Moves between objects:
Q135: p>Q798, a>Q938, c>Q227, z>Q286, m>Q569, f>Q965
Q769: p>Q945, a>Q92, c>Q746, z>Q868, m>Q772, f>Q571
Q804: p>Q445, a>Q883, c>Q66, z>Q485, m>Q836, f>Q252
Q537: p>Q687, a>Q618, c>Q519, z>Q265, m>Q58, f>Q563
Q507: p>Q981, a>Q121, c>Q828, z>Q358, m>Q512, f>Q542
Q847: p>Q198, a>Q459, c>Q690, z>Q403, m>Q821, f>Q26
Q981: p>Q844, a>Q870, c>Q250, z>Q542, m>Q690, f>Q298
Q512: p>Q690, a>Q358, c>Q459, z>Q576, m>Q635, f>Q847
Q280: p>Q654, a>Q491, c>Q365, z>Q139, m>Q66, f>Q805
Q963: p>Q96, a>Q588, c>Q848, z>Q687, m>Q92, f>Q145
Q339: p>Q868, a>Q58, c>Q347, z>Q848, m>Q145, f>Q274
Q771: p>Q539, a>Q198, c>Q200, z>Q622, m>Q163, f>Q871
Q145: p>Q232, a>Q848, c>Q96, z>Q920, m>Q746, f>Q957
Q497: p>Q561, a>Q896, c>Q439, z>Q798, m>Q842, f>Q786
Q99: p>Q286, a>Q820, c>Q548, z>Q585, m>Q373, f>Q982
Q121: p>Q870, a>Q571, c>Q695, z>Q603, m>Q358, f>Q828
Q358: p>Q542, a>Q603, c>Q507, z>Q525, m>Q576, f>Q459
Q569: p>Q677, a>Q286, c>Q29, z>Q720, m>Q439, f>Q278
Q997: p>Q64, a>Q804, c>Q252, z>Q836, m>Q667, f>Q433
Q27: p>Q804, a>Q842, c>Q98, z>Q275, m>Q365, f>Q485
Q64: p>Q45, a>Q445, c>Q265, z>Q433, m>Q588, f>Q58
Q200: p>Q176, a>Q189, c>Q289, z>Q771, m>Q184, f>Q539
Q139: p>Q805, a>Q561, c>Q280, z>Q883, m>Q804, f>Q943
Q772: p>Q121, a>Q868, c>Q694, z>Q232, m>Q194, f>Q603
Q574: p>Q512, a>Q194, c>Q525, z>Q801, m>Q870, f>Q576
Q790: p>Q746, a>Q563, c>Q92, z>Q347, m>Q274, f>Q769
Q845: p>Q519, a>Q805, c>Q618, z>Q445, m>Q64, f>Q537
Q176: p>Q99, a>Q669, c>Q685, z>Q539, m>Q892, f>Q585
Q491: p>Q723, a>Q278, c>Q275, z>Q561, m>Q139, f>Q365
Q265: p>Q563, a>Q845, c>Q537, z>Q64, m>Q23, f>Q45
Q289: p>Q685, a>Q854, c>Q669, z>Q200, m>Q871, f>Q176
Q871: p>Q114, a>Q200, c>Q539, z>Q184, m>Q442, f>Q892
Q96: p>Q772, a>Q339, c>Q274, z>Q145, m>Q707, f>Q232
Q563: p>Q920, a>Q519, c>Q687, z>Q45, m>Q347, f>Q92
Q642: p>Q854, a>Q981, c>Q298, z>Q690, m>Q26, f>Q189
Q250: p>Q821, a>Q851, c>Q635, z>Q981, m>Q642, f>Q844
Q694: p>Q695, a>Q769, c>Q571, z>Q772, m>Q103, f>Q121
Q786: p>Q280, a>Q439, c>Q561, z>Q864, m>Q98, f>Q139
Q29: p>Q842, a>Q135, c>Q965, z>Q569, m>Q388, f>Q677
Q525: p>Q459, a>Q103, c>Q358, z>Q574, m>Q851, f>Q512
Q943: p>Q618, a>Q280, c>Q805, z>Q66, m>Q252, f>Q845
Q998: p>Q184, a>Q978, c>Q622, z>Q823, m>Q669, f>Q163
Q232: p>Q603, a>Q274, c>Q772, z>Q957, m>Q282, f>Q103
Q45: p>Q92, a>Q537, c>Q563, z>Q58, m>Q339, f>Q790
Q836: p>Q433, a>Q485, c>Q997, z>Q654, m>Q618, f>Q12
Q198: p>Q289, a>Q642, c>Q189, z>Q26, m>Q622, f>Q200
Q341: p>Q896, a>Q114, c>Q373, z>Q938, m>Q135, f>Q367
Q439: p>Q491, a>Q720, c>Q388, z>Q497, m>Q864, f>Q561
Q801: p>Q576, a>Q282, c>Q574, z>Q695, m>Q828, f>Q851
Q278: p>Q27, a>Q29, c>Q677, z>Q388, m>Q561, f>Q275
Q747: p>Q227, a>Q344, c>Q938, z>Q548, m>Q982, f>Q135
Q690: p>Q189, a>Q542, c>Q642, z>Q847, m>Q978, f>Q198
Q103: p>Q507, a>Q772, c>Q603, z>Q194, m>Q574, f>Q358
Q798: p>Q786, a>Q367, c>Q497, z>Q965, m>Q677, f>Q864
Q92: p>Q707, a>Q687, c>Q920, z>Q790, m>Q868, f>Q746
Q548: p>Q135, a>Q442, c>Q747, z>Q99, m>Q643, f>Q286
Q938: p>Q367, a>Q892, c>Q341, z>Q747, m>Q286, f>Q227
Q519: p>Q963, a>Q667, c>Q350, z>Q537, m>Q45, f>Q687
Q654: p>Q12, a>Q723, c>Q836, z>Q805, m>Q845, f>Q667
Q982: p>Q29, a>Q548, c>Q286, z>Q643, m>Q896, f>Q569
Q542: p>Q298, a>Q828, c>Q981, z>Q459, m>Q847, f>Q642
Q66: p>Q845, a>Q139, c>Q943, z>Q804, m>Q997, f>Q445
Q298: p>Q823, a>Q250, c>Q844, z>Q642, m>Q198, f>Q854
Q275: p>Q485, a>Q677, c>Q27, z>Q491, m>Q280, f>Q723
Q978: p>Q771, a>Q847, c>Q26, z>Q821, m>Q823, f>Q622
Q720: p>Q278, a>Q982, c>Q569, z>Q896, m>Q497, f>Q388
Q618: p>Q350, a>Q654, c>Q667, z>Q845, m>Q265, f>Q519
Q851: p>Q403, a>Q574, c>Q576, z>Q870, m>Q981, f>Q635
Q367: p>Q439, a>Q373, c>Q896, z>Q227, m>Q965, f>Q497
Q350: p>Q848, a>Q12, c>Q588, z>Q519, m>Q563, f>Q963
Q848: p>Q274, a>Q23, c>Q339, z>Q963, m>Q920, f>Q96
Q571: p>Q801, a>Q746, c>Q945, z>Q694, m>Q603, f>Q695
Q896: p>Q388, a>Q643, c>Q720, z>Q367, m>Q798, f>Q439
Q723: p>Q997, a>Q27, c>Q485, z>Q365, m>Q805, f>Q836
Q442: p>Q938, a>Q184, c>Q344, z>Q820, m>Q99, f>Q747
Q622: p>Q871, a>Q26, c>Q771, z>Q998, m>Q711, f>Q184
Q868: p>Q571, a>Q790, c>Q769, z>Q274, m>Q232, f>Q694
Q828: p>Q250, a>Q695, c>Q870, z>Q507, m>Q459, f>Q981
Q163: p>Q344, a>Q622, c>Q184, z>Q711, m>Q685, f>Q442
Q252: p>Q265, a>Q66, c>Q445, z>Q997, m>Q12, f>Q64
Q945: p>Q574, a>Q707, c>Q282, z>Q571, m>Q121, f>Q801
Q669: p>Q820, a>Q823, c>Q711, z>Q289, m>Q539, f>Q685
Q274: p>Q694, a>Q347, c>Q868, z>Q96, m>Q957, f>Q772
Q870: p>Q635, a>Q801, c>Q851, z>Q828, m>Q542, f>Q250
Q965: p>Q864, a>Q227, c>Q798, z>Q29, m>Q278, f>Q842
Q957: p>Q103, a>Q96, c>Q232, z>Q707, m>Q945, f>Q194
Q746: p>Q282, a>Q920, c>Q707, z>Q769, m>Q694, f>Q945
Q445: p>Q537, a>Q943, c>Q845, z>Q252, m>Q433, f>Q265
Q585: p>Q982, a>Q685, c>Q99, z>Q114, m>Q341, f>Q643
Q12: p>Q23, a>Q997, c>Q433, z>Q667, m>Q519, f>Q588
Q347: p>Q769, a>Q45, c>Q790, z>Q339, m>Q96, f>Q868
Q842: p>Q883, a>Q798, c>Q864, z>Q677, m>Q275, f>Q98
Q667: p>Q588, a>Q836, c>Q12, z>Q618, m>Q537, f>Q350
Q685: p>Q548, a>Q711, c>Q820, z>Q176, m>Q114, f>Q99
Q805: p>Q667, a>Q365, c>Q654, z>Q943, m>Q445, f>Q618
Q707: p>Q194, a>Q145, c>Q957, z>Q746, m>Q571, f>Q282
Q344: p>Q341, a>Q871, c>Q892, z>Q442, m>Q548, f>Q938
Q194: p>Q358, a>Q232, c>Q103, z>Q282, m>Q801, f>Q525
Q643: p>Q569, a>Q99, c>Q982, z>Q373, m>Q367, f>Q720
Q184: p>Q892, a>Q771, c>Q871, z>Q163, m>Q820, f>Q344
Q820: p>Q747, a>Q163, c>Q442, z>Q685, m>Q585, f>Q548
Q433: p>Q58, a>Q252, c>Q64, z>Q12, m>Q350, f>Q23
Q864: p>Q139, a>Q497, c>Q786, z>Q842, m>Q27, f>Q883
Q98: p>Q66, a>Q864, c>Q883, z>Q27, m>Q723, f>Q804
Q58: p>Q790, a>Q265, c>Q45, z>Q23, m>Q848, f>Q347
Q373: p>Q720, a>Q585, c>Q643, z>Q341, m>Q227, f>Q896
Q603: p>Q828, a>Q694, c>Q121, z>Q103, m>Q525, f>Q507
Q282: p>Q525, a>Q957, c>Q194, z>Q945, m>Q695, f>Q574
Q23: p>Q347, a>Q64, c>Q58, z>Q588, m>Q963, f>Q339
Q821: p>Q622, a>Q403, c>Q978, z>Q844, m>Q854, f>Q998
Q711: p>Q442, a>Q998, c>Q163, z>Q669, m>Q176, f>Q820
Q854: p>Q711, a>Q844, c>Q823, z>Q189, m>Q200, f>Q669
Q485: p>Q252, a>Q98, c>Q804, z>Q723, m>Q654, f>Q997
Q26: p>Q200, a>Q690, c>Q198, z>Q978, m>Q998, f>Q771
Q459: p>Q642, a>Q507, c>Q542, z>Q512, m>Q403, f>Q690
Q561: p>Q365, a>Q388, c>Q491, z>Q786, m>Q883, f>Q280
Q365: p>Q836, a>Q275, c>Q723, z>Q280, m>Q943, f>Q654
Q588: p>Q339, a>Q433, c>Q23, z>Q350, m>Q687, f>Q848
Q823: p>Q163, a>Q821, c>Q998, z>Q854, m>Q289, f>Q711
Q687: p>Q145, a>Q350, c>Q963, z>Q563, m>Q790, f>Q920
Q286: p>Q965, a>Q747, c>Q135, z>Q982, m>Q720, f>Q29
Q883: p>Q943, a>Q786, c>Q139, z>Q98, m>Q485, f>Q66
Q844: p>Q998, a>Q635, c>Q821, z>Q298, m>Q189, f>Q823
Q403: p>Q26, a>Q512, c>Q847, z>Q635, m>Q844, f>Q978
Q539: p>Q585, a>Q289, c>Q176, z>Q871, m>Q344, f>Q114
Q635: p>Q978, a>Q576, c>Q403, z>Q250, m>Q298, f>Q821
Q189: p>Q669, a>Q298, c>Q854, z>Q198, m>Q771, f>Q289
Q892: p>Q373, a>Q539, c>Q114, z>Q344, m>Q747, f>Q341
Q920: p>Q957, a>Q963, c>Q145, z>Q92, m>Q769, f>Q707
Q227: p>Q497, a>Q341, c>Q367, z>Q135, m>Q29, f>Q798
Q576: p>Q847, a>Q525, c>Q512, z>Q851, m>Q250, f>Q403
Q677: p>Q98, a>Q965, c>Q842, z>Q278, m>Q491, f>Q27
Q114: p>Q643, a>Q176, c>Q585, z>Q892, m>Q938, f>Q373
Q695: p>Q851, a>Q945, c>Q801, z>Q121, m>Q507, f>Q870
Q388: p>Q275, a>Q569, c>Q278, z>Q439, m>Q786, f>Q491

The rows follow the links: the fewer symbols apart two objects are, the more alike their rows tend to be.

Rows of some objects; one shown again gets a slightly different row:
Q772: [-243,74,615,632,380,604,192,-111,-537,583,42,74,-435,352,-84,-126,-245,-879,253,473,369,-447,-121,-230,566,239,123,626,1028,328,347,-21,-221,-312,-96,190,-173,-236,120,439,260,570]
Q576: [176,388,725,-312,348,343,-492,-348,-85,303,-208,-29,-256,446,38,-514,-158,-79,783,51,497,34,-807,512,464,-159,535,360,-41,-263,291,136,64,-529,-339,426,86,625,-829,209,506,-430]
Q896: [-53,7,-170,-391,-350,-606,-183,128,693,-959,-239,-300,463,-435,385,-29,797,925,167,-49,-188,589,-84,100,-516,106,-136,-412,-755,-35,-275,-246,76,-169,624,-352,325,-244,-156,-120,-394,-293]
Q854: [400,185,140,-283,-343,-7,-259,317,-930,425,-417,-108,278,-167,11,812,-345,73,-9,338,-852,22,-482,22,-25,-569,-678,200,360,-586,35,-198,-131,-204,-338,488,343,-81,-283,603,870,83]
Q870: [238,325,607,-184,446,377,-394,-382,-129,498,-89,68,-338,548,-103,-491,-366,-159,529,-1,523,-129,-692,497,446,-176,558,308,-11,-296,312,211,98,-301,-522,473,-7,815,-689,85,516,-506]
Q747: [548,-290,-203,-507,-225,-285,27,3,671,-339,-167,-224,367,-117,-162,-17,-102,891,-721,132,-468,96,-352,-109,-670,-172,248,-673,-624,-388,325,-315,358,422,125,86,88,865,-40,-413,-116,-766]
Q298: [253,788,254,-148,-38,-639,-369,187,-519,462,-669,-31,-68,304,284,391,60,168,458,349,-51,262,-550,628,301,-492,-655,143,221,-436,-572,86,-27,-549,-195,419,276,-220,-497,703,582,6]
Q622: [397,-99,349,-152,-370,211,-125,308,-807,247,-390,-233,360,-270,1,712,-301,181,-148,573,-969,-75,-589,-273,-201,-391,-488,194,479,-491,434,-509,-156,-273,-84,464,386,-25,-202,558,797,138]
Q539: [490,5,255,220,-190,-489,424,313,304,41,-661,-308,214,39,-44,440,-4,491,-857,1118,-584,-170,-523,-396,-375,-73,-360,-429,572,-154,278,-633,221,37,524,217,54,236,418,323,-24,-42]
Q848: [-576,317,-245,116,266,-9,-230,-66,-507,282,372,373,-427,194,136,-106,96,-691,713,-791,640,153,666,436,616,9,-206,469,-67,232,-750,735,-238,-139,-439,-185,-159,-675,-116,67,-25,457]
Q771: [407,-127,385,-100,-394,229,-51,282,-637,147,-400,-263,396,-237,6,726,-246,155,-166,709,-960,-71,-621,-341,-206,-351,-465,140,529,-403,543,-530,-139,-265,47,386,358,-34,-188,559,746,145]
Q64: [-480,-255,-70,-158,278,577,-243,-439,413,-443,660,171,-150,-40,-8,-877,174,-223,607,-876,736,110,375,134,143,377,829,220,-677,368,119,425,-69,-9,-91,-318,-110,138,-298,-583,-400,-185]
Q997: [-137,-353,-620,212,234,-12,425,-146,620,-40,570,285,-215,83,-334,-433,-145,-142,-679,-484,366,-267,727,-167,-161,263,428,-374,-293,352,-72,287,212,790,-89,-333,-517,349,637,-787,-709,-161]
Q694: [-182,139,645,655,450,469,259,-143,-420,650,-8,105,-500,425,-96,-139,-266,-836,167,518,411,-516,-156,-200,635,243,166,545,1059,363,286,-25,-117,-253,-64,207,-216,-156,183,462,206,521]
Q642: [252,858,325,-156,10,-620,-365,144,-424,415,-686,-55,-93,327,332,281,153,165,578,312,99,282,-620,617,370,-438,-564,100,154,-409,-541,112,-1,-576,-130,378,290,-194,-513,718,523,-43]
Q883: [-341,-794,-318,260,-332,439,445,161,152,-723,429,-138,380,-596,-60,190,217,-30,-427,-31,-521,-84,589,-807,-518,435,13,-78,11,417,405,-407,-223,300,572,-488,-4,-507,597,-290,-485,425]
Q227: [29,-66,-45,-465,-343,-401,-179,48,753,-989,-215,-346,509,-428,320,-122,711,931,205,-50,-181,558,-247,97,-543,89,80,-441,-835,-63,-2,-315,75,-177,586,-303,327,-48,-288,-200,-364,-426]
Q280: [-315,-697,-276,386,-205,267,528,138,364,-637,367,-114,297,-464,-60,78,246,-8,-537,85,-318,-173,633,-783,-442,498,17,-164,161,497,318,-368,-95,315,652,-552,-111,-455,740,-301,-643,400]
Q548: [614,-218,-207,-387,-199,-372,105,56,657,-211,-226,-155,326,-126,-176,-6,-161,823,-834,220,-483,16,-320,-127,-610,-220,184,-688,-462,-346,233,-300,396,415,92,95,10,873,92,-413,-137,-776]
Q585: [678,-113,-261,-188,-176,-558,236,117,619,28,-298,-143,229,-4,-232,109,-225,807,-1059,439,-459,-71,-333,-110,-598,-228,25,-716,-231,-363,125,-350,389,508,81,157,-77,801,257,-298,-133,-624]
Q92: [-429,149,-232,103,170,416,-243,-57,-922,480,467,388,-292,53,-20,117,-278,-858,571,-771,301,-100,615,287,558,-74,-155,583,170,143,-429,615,-336,-62,-686,1,-107,-577,-98,52,298,523]

Each walk starts at a row. The symbols on each line, taken left to right, move it on to the next object.
Each answer is a row, close to the row of the object it stands for.
---
[-420,-344,-227,-184,260,546,-111,-458,461,-301,695,233,-141,9,-139,-775,26,-204,274,-895,639,-16,470,45,58,377,861,87,-659,332,164,397,-2,291,-199,-304,-217,345,-87,-730,-442,-277]
f f a z m c	[-600,389,-238,124,260,-65,-220,-130,-352,161,307,341,-368,171,199,-195,169,-641,821,-800,719,171,641,501,584,75,-144,407,-143,251,-779,677,-251,-179,-349,-203,-121,-713,-103,41,-133,429]
c c a p z m	[-417,-69,35,148,116,747,-199,-140,-999,500,526,340,-248,61,-93,103,-374,-948,582,-552,138,-189,429,14,534,-21,-29,706,360,135,-4,410,-376,-109,-624,112,-61,-445,-141,125,437,518]
---
[194,848,427,-167,44,-572,-405,108,-334,322,-676,-120,-122,340,375,180,182,176,695,324,196,337,-669,637,378,-372,-460,139,133,-375,-496,70,-22,-643,-94,366,285,-169,-658,706,492,-34]
z f z m f c m	[565,19,69,195,-191,-618,459,301,402,87,-596,-230,179,58,-88,346,-85,571,-1039,1010,-521,-172,-457,-288,-426,-125,-312,-577,406,-208,136,-535,312,264,430,180,-5,383,469,149,-105,-154]
f f p p f c c p p	[-328,-390,-310,-120,269,488,-27,-396,467,-262,740,219,-203,-14,-203,-773,-92,-198,97,-878,583,-53,526,56,33,318,820,-15,-650,309,144,395,51,387,-248,-275,-309,381,2,-827,-475,-293]
---
[163,-210,4,-535,-307,-151,-186,-36,762,-907,-113,-337,517,-384,130,-196,441,954,0,-54,-270,428,-361,0,-602,42,318,-446,-856,-179,258,-351,150,-72,441,-160,327,372,-365,-341,-222,-623]
c f p p p c	[-147,-357,-560,420,124,-218,606,-27,686,-110,377,211,-174,40,-267,-285,-54,-94,-888,-119,231,-300,718,-348,-220,356,216,-419,-16,440,-120,84,198,729,172,-390,-465,75,848,-613,-822,49]
c m z z c f f	[-635,320,-97,76,296,-14,-261,-188,-3,-146,331,222,-302,112,274,-448,423,-444,955,-739,910,299,448,442,522,266,91,343,-339,366,-633,579,-237,-332,-71,-350,-94,-623,-252,-64,-282,309]
---
[431,-145,480,5,-352,204,97,304,-434,44,-475,-354,368,-240,25,672,-126,244,-278,916,-891,-128,-647,-482,-286,-212,-397,58,604,-344,583,-689,-40,-262,294,323,324,11,-35,541,562,99]
p c z a a c p m m	[666,-185,-241,-337,-146,-442,158,82,673,-93,-253,-124,270,-77,-241,38,-191,818,-961,326,-493,-27,-324,-117,-622,-232,75,-695,-369,-358,222,-296,402,517,100,142,-47,858,211,-403,-121,-742]
c a a p c a p z z	[651,-87,-239,-139,-163,-596,305,164,609,94,-371,-114,214,0,-220,195,-219,697,-1094,537,-485,-89,-306,-134,-538,-224,-45,-738,-109,-313,122,-348,410,523,121,167,-110,783,348,-196,-180,-589]
---
[561,-3,161,247,-138,-580,462,316,385,94,-631,-276,189,44,-79,400,-11,536,-913,1095,-562,-143,-496,-361,-379,-84,-338,-493,514,-169,200,-630,303,135,496,153,-20,294,424,245,-67,-133]
f f a z m c	[372,-263,-51,-609,-267,-142,-185,-59,708,-711,-90,-249,504,-347,24,-201,213,938,-260,-49,-394,324,-386,-55,-638,-34,361,-495,-854,-260,358,-368,252,136,288,-78,246,660,-246,-394,-120,-780]
m z c m f f m m	[-157,-393,-559,442,89,-229,674,35,667,-170,311,153,-144,-19,-219,-208,8,-80,-884,-35,163,-262,723,-448,-217,408,183,-430,71,483,-74,20,193,675,272,-439,-454,-11,895,-574,-806,129]
---
[365,597,135,-238,-185,-490,-346,283,-800,588,-557,-21,27,97,131,689,-231,102,182,264,-399,181,-424,437,171,-614,-780,106,272,-569,-457,71,-21,-346,-351,459,250,-137,-335,642,753,60]
m a a m f f m a	[428,-137,472,61,-321,91,172,314,-313,4,-508,-378,348,-226,-15,605,-62,318,-389,991,-865,-113,-681,-514,-324,-135,-357,-12,645,-260,595,-753,-44,-217,383,284,321,14,48,533,443,106]
p m p c p a f p f	[-329,-753,-271,293,-287,347,469,161,248,-702,427,-85,320,-531,-66,175,290,3,-465,28,-445,-125,566,-823,-484,469,-2,-137,98,473,384,-376,-123,296,597,-487,-41,-509,652,-317,-547,434]
---
[-660,34,57,-42,280,341,-323,-392,282,-434,436,111,-187,55,215,-736,445,-276,985,-785,912,301,330,271,313,410,555,318,-544,424,-162,438,-139,-262,41,-372,-36,-293,-366,-261,-377,67]
z z f z a p m	[-428,174,-279,102,144,303,-241,-77,-852,460,450,411,-333,101,3,60,-185,-814,586,-776,358,-22,626,257,564,-67,-208,553,74,118,-496,605,-311,-58,-628,-14,-160,-555,-66,63,217,501]
p c m p z p z p c	[99,784,613,-189,142,-386,-384,-70,-201,261,-612,-122,-138,344,368,-34,296,168,810,312,341,296,-766,655,484,-276,-168,230,50,-284,-366,45,-8,-762,-36,343,317,-41,-752,695,488,-125]
---
[55,-149,-63,-496,-298,-260,-227,19,806,-998,-171,-357,533,-399,286,-193,622,933,168,-34,-222,503,-300,8,-546,103,144,-439,-860,-87,87,-352,137,-180,579,-250,331,110,-334,-215,-299,-488]
z f p m c f	[-244,-513,-358,525,-74,-94,651,114,580,-413,269,-31,52,-218,-123,-67,203,-24,-772,145,-37,-237,659,-654,-362,478,53,-365,188,542,71,-216,52,496,581,-524,-308,-263,895,-433,-839,308]
c m f p f	[-531,313,-304,93,197,58,-247,-105,-662,351,380,385,-394,155,84,-23,-12,-786,674,-798,549,39,678,418,584,-32,-246,443,-18,190,-680,678,-278,-140,-488,-139,-141,-666,-73,22,53,511]
